Here is a tiny trained network, its code and every weight. The questions are about switching its units off for an input and a class, where a switched-off unit gives its printed mean instead of its output.

import numpy as np


def w(rows, s, z=0):
    codes = np.array(rows[::2]) - 128.0
    scale = np.full(codes.shape[1], s)
    scale[-1] = z or s
    return codes * scale


def f(y):
    return y / 2 * (1 + np.tanh(0.7978845608 * (y + 0.044715 * y**3)))


def log_softmax(a):
    a = a - a.max(-1, keepdims=True)
    return a - np.log(np.exp(a).sum(-1, keepdims=True))


def net(x, mask):
    res = np.array(x, float).reshape(1, 3) / 4 @ E
    y = f(res @ A[0][:, :-1].T + A[0][:, -1])
    res = res + np.where(mask, y, B[0][:, -1]) @ B[0][:, :-1]
    return log_softmax(res[-1] @ U[:, :-1].T + U[:, -1])


A, B = {}, {}
E = w([
[85,243,46,99,88,73,154],'x0',
[178,180,194,154,155,47,246],'x1',
[79,139,244,53,102,154,141],'x2',
],0.012)
A[0] = w([
[113,100,125,132,85,157,105,91],'N0',
[168,182,101,216,189,140,85,26],'N1',
[140,185,112,116,127,139,115,147],'N2',
[99,171,57,73,56,92,178,232],'N3',
[153,87,151,143,171,155,141,251],'N4',
[93,129,149,70,141,134,141,77],'N5',
[121,99,250,102,54,122,93,94],'N6',
[90,142,98,119,130,192,90,77],'N7',
[226,66,85,186,176,116,100,136],'N8',
[146,163,178,135,118,93,176,65],'N9',
[197,152,150,143,134,89,185,82],'N10',
[71,113,81,114,109,179,112,103],'N11',
],0.012,0.0032)
B[0] = w([
[111,121,160,118,196,132,101,163],'N0',
[19,114,59,169,124,70,146,177],'N1',
[217,101,66,124,125,94,95,161],'N2',
[204,81,96,31,114,137,125,249],'N3',
[190,53,176,58,86,176,43,198],'N4',
[87,142,52,176,80,2,159,161],'N5',
[80,97,44,81,45,90,122,217],'N6',
[103,53,163,170,182,211,150,184],'N7',
[120,86,68,67,65,70,158,224],'N8',
[102,72,128,124,174,168,174,208],'N9',
[133,102,190,159,181,167,188,224],'N10',
[67,93,191,100,188,201,173,190],'N11',
],0.0079,0.015)
U = w([
[34,121,50,110,44,45,186,111],'0',
[96,101,153,130,254,177,210,119],'1',
[227,111,98,47,83,118,115,120],'2',
[203,153,122,114,84,133,112,253],'3',
[166,209,95,214,141,118,56,80],'4',
[134,188,154,200,143,83,101,60],'5',
],0.0083,0.0058)

Each question gives the input, the list of numbers given to net, and the class t.
The units are the neurons (one row each of A and B). Each row of codes is followed by its name. A weight is (code - 128) times the scale printed after its matrix; where a second scale follows, it is the last column's (A, B and U).
mask holds one flag per neuron, in row order. A switched-off neuron (its flag False) gives its mean, the last column of its row in B, instead of its output. The means were averaged over made-up inputs and are rounded, as every weight is.
A unit's drop is (log p(t) with every unit on - log p(t) with that unit switched off) / (log p(t) with every unit on - log p(t) with every unit switched off).
The circuit of an input: a set's keep is (log p(t) with only the set's units on - log p(t) with every unit switched off) / (log p(t) with every unit on - log p(t) with every unit switched off). Starting from all 12 units, units are removed one at a time, each time the one whose removal leaves the highest keep (on an exact tie, the one counted first), for as long as the keep stays at least 0.8.
circuit, biggest first: the units of the circuit, biggest drop first
most important unit: the unit with the biggest drop
top k neurons: the k neurons with the biggest drops, biggest first
drop of u: that unit's drop, to one decimal
input [-4,-2,-7], class 0: circuit, biggest first => N1
input [-8,4,4], class 2: top 2 neurons => N4, N6
input [1,-1,2], class 3: circuit, biggest first => N8, N1, N9, N3
input [-3,-1,3], class 3: top 3 neurons => N8, N1, N3
input [5,-3,0], class 2: top 2 neurons => N3, N10
input [-6,-6,-8], class 0: top 3 neurons => N8, N1, N3
input [-4,-5,7], class 0: top 2 neurons => N6, N5
input [2,-1,-2], class 3: circuit, biggest first => N6, N8, N9
input [3,-3,0], class 3: circuit, biggest first => N9, N8
input [-4,-7,5], class 1: top 4 neurons => N7, N11, N8, N0
input [-8,-4,6], class 2: top 3 neurons => N4, N6, N1
input [3,5,-4], class 1: top 2 neurons => N10, N6
input [-5,-5,7], class 0: top 3 neurons => N6, N5, N3
input [7,-8,3], class 1: most important unit => N11
input [3,-3,-2], class 3: top 2 neurons => N10, N9
input [-5,-8,-3], class 1: top 2 neurons => N11, N7
input [0,0,2], class 3: top 2 neurons => N8, N1
input [-3,-6,5], class 1: drop of N11 => 1.3
input [7,0,-6], class 2: drop of N6 => 0.3
input [-7,3,2], class 2: circuit, biggest first => N4
input [5,6,3], class 1: drop of N9 => 0.4
